Here is a tiny trained network, its code and every weight. The questions are about switching its units off for an input and a class, where a switched-off unit gives its printed mean instead of its output.

import numpy as np


def w(rows, s, z=0):
    codes = np.array(rows[::2]) - 128.0
    scale = np.full(codes.shape[1], s)
    scale[-1] = z or s
    return codes * scale


def norm(h):
    return h / np.sqrt((h * h).mean(-1, keepdims=True) + 1e-5)


def f(y):
    return y / 2 * (1 + np.tanh(0.7978845608 * (y + 0.044715 * y**3)))


def log_softmax(a):
    a = a - a.max(-1, keepdims=True)
    return a - np.log(np.exp(a).sum(-1, keepdims=True))


def net(x, mask):
    res = np.array(x, float).reshape(1, 2) / 4 @ E
    u = 0
    for l in range(4):
        y = f(norm(res) @ A[l][:, :-1].T + A[l][:, -1])
        res = res + np.where(mask[u : u + 7], y, B[l][:, -1]) @ B[l][:, :-1]
        u += 7
    return log_softmax(norm(res)[-1] @ U[:, :-1].T + U[:, -1])


A, B = {}, {}
E = w([
[206,112,3,168,235,135,84],'x0',
[219,52,89,145,83,215,96],'x1',
],0.011)
A[0] = w([
[15,101,240,54,109,74,208,134],'L0N0',
[207,157,90,160,143,189,90,143],'L0N1',
[171,10,104,196,101,107,165,160],'L0N2',
[12,191,101,85,168,162,102,105],'L0N3',
[122,122,125,157,254,170,94,132],'L0N4',
[150,141,154,82,175,199,120,76],'L0N5',
[190,124,150,135,188,168,196,7],'L0N6',
],0.0068,0.0021)
B[0] = w([
[248,97,136,86,148,142,86,255],'L0N0',
[3,110,209,221,86,73,87,192],'L0N1',
[62,195,228,152,159,187,226,173],'L0N2',
[91,186,30,226,35,112,26,162],'L0N3',
[119,52,189,37,88,81,157,181],'L0N4',
[73,198,151,168,228,123,153,126],'L0N5',
[55,133,56,121,46,64,39,126],'L0N6',
],0.0064,0.0084)
A[1] = w([
[170,254,175,156,186,40,174,6],'L1N0',
[79,109,166,173,138,82,173,35],'L1N1',
[31,159,88,70,120,138,109,57],'L1N2',
[136,103,51,154,219,113,137,119],'L1N3',
[75,198,52,71,107,116,144,116],'L1N4',
[98,96,59,179,48,241,84,33],'L1N5',
[88,87,194,54,99,162,191,65],'L1N6',
],0.0076,0.0017)
B[1] = w([
[86,228,69,168,133,180,181,233],'L1N0',
[133,224,144,100,106,86,118,155],'L1N1',
[106,147,49,169,83,49,131,127],'L1N2',
[60,108,211,69,131,76,1,253],'L1N3',
[206,110,100,133,115,169,250,158],'L1N4',
[121,212,38,91,128,148,194,246],'L1N5',
[110,78,156,80,134,85,90,252],'L1N6',
],0.0077,0.0034)
A[2] = w([
[67,151,139,100,94,98,172,211],'L2N0',
[106,77,122,110,136,83,157,169],'L2N1',
[201,68,115,143,97,246,166,254],'L2N2',
[164,129,175,103,108,65,129,144],'L2N3',
[149,132,90,169,93,221,171,74],'L2N4',
[137,120,112,192,161,90,132,160],'L2N5',
[127,217,169,195,169,112,156,65],'L2N6',
],0.011,0.0027)
B[2] = w([
[144,43,46,155,103,253,177,194],'L2N0',
[217,138,140,163,161,140,109,145],'L2N1',
[80,210,90,175,159,116,115,254],'L2N2',
[183,158,90,187,150,97,203,200],'L2N3',
[51,149,6,142,48,134,186,185],'L2N4',
[186,118,190,86,104,219,108,156],'L2N5',
[109,120,80,107,125,99,174,177],'L2N6',
],0.008,0.0078)
A[3] = w([
[145,155,80,52,191,94,183,141],'L3N0',
[124,2,134,153,100,132,179,209],'L3N1',
[173,116,208,38,73,74,184,198],'L3N2',
[156,177,59,154,135,58,145,159],'L3N3',
[187,129,120,146,121,82,73,253],'L3N4',
[77,83,124,139,215,90,76,111],'L3N5',
[111,165,103,86,91,148,156,149],'L3N6',
],0.011,0.0019)
B[3] = w([
[76,167,64,171,130,211,83,191],'L3N0',
[251,226,216,177,249,112,139,171],'L3N1',
[122,53,73,74,182,129,3,230],'L3N2',
[54,111,189,253,27,149,212,253],'L3N3',
[188,152,179,81,229,152,163,209],'L3N4',
[220,38,118,33,79,153,65,202],'L3N5',
[130,78,76,181,150,117,51,204],'L3N6',
],0.0073,0.0069)
U = w([
[5,143,23,248,13,216,155,215],'0',
[222,35,152,31,166,154,31,215],'1',
[210,208,225,244,188,172,221,157],'2',
[57,125,185,72,74,56,206,5],'3',
[59,112,216,114,42,58,156,42],'4',
[71,122,157,83,96,56,209,15],'5',
[45,150,175,39,104,101,200,1],'6',
[147,144,124,104,65,95,191,20],'7',
],0.013,0.0063)

Each question gives the input, the list of numbers given to net, and the class t.
The units are the neurons (one row each of A and B). Each row of codes is followed by its name. A weight is (code - 128) times the scale printed after its matrix; where a second scale follows, it is the last column's (A, B and U).
mask holds one flag per neuron, layer by layer. A switched-off neuron (its flag False) gives its mean, the last column of its row in B, instead of its output. The means were averaged over made-up inputs and are rounded, as every weight is.
A unit's drop is (log p(t) with every unit on - log p(t) with that unit switched off) / (log p(t) with every unit on - log p(t) with every unit switched off).
unit that matters most: the unit with the biggest drop
top k neurons: the k neurons with the biggest drops, biggest first
k most important neurons of layer l: the k neurons of layer l with the biggest drops, biggest first
drop when u is switched off: that unit's drop, to one decimal
input [8,-7], class 1: unit that matters most -> L1N3
input [2,3], class 2: top 2 neurons -> [L0N1; L0N2]
input [-5,-5], class 0: top 4 neurons -> [L0N4; L2N3; L1N0; L0N3]
input [1,-2], class 2: top 2 neurons -> [L0N2; L1N0]
input [-3,-3], class 2: top 2 neurons -> [L0N2; L2N3]
input [-8,7], class 1: top 3 neurons -> [L1N6; L0N3; L1N0]
input [0,-1], class 2: top 2 neurons -> [L0N0; L3N4]
input [0,-3], class 2: top 2 neurons -> [L0N0; L0N2]
input [-1,-3], class 2: top 2 neurons -> [L0N0; L0N2]
input [-2,2], class 2: 3 most important neurons of layer 0 -> [L0N3; L0N4; L0N1]
input [-2,3], class 2: 3 most important neurons of layer 1 -> [L1N6; L1N0; L1N4]
input [2,-3], class 2: 2 most important neurons of layer 2 -> [L2N2; L2N4]
input [-7,-7], class 0: top 4 neurons -> [L0N4; L1N0; L2N3; L0N3]
input [5,6], class 0: unit that matters most -> L1N5
input [0,-2], class 2: 2 most important neurons of layer 0 -> [L0N0; L0N2]
input [-4,1], class 1: 2 most important neurons of layer 1 -> [L1N0; L1N6]
input [2,-2], class 2: drop when L0N0 is switched off -> 0.5
input [7,8], class 0: drop when L1N5 is switched off -> 2.3
input [0,2], class 2: drop when L2N2 is switched off -> 0.1
input [-8,-3], class 1: unit that matters most -> L3N2
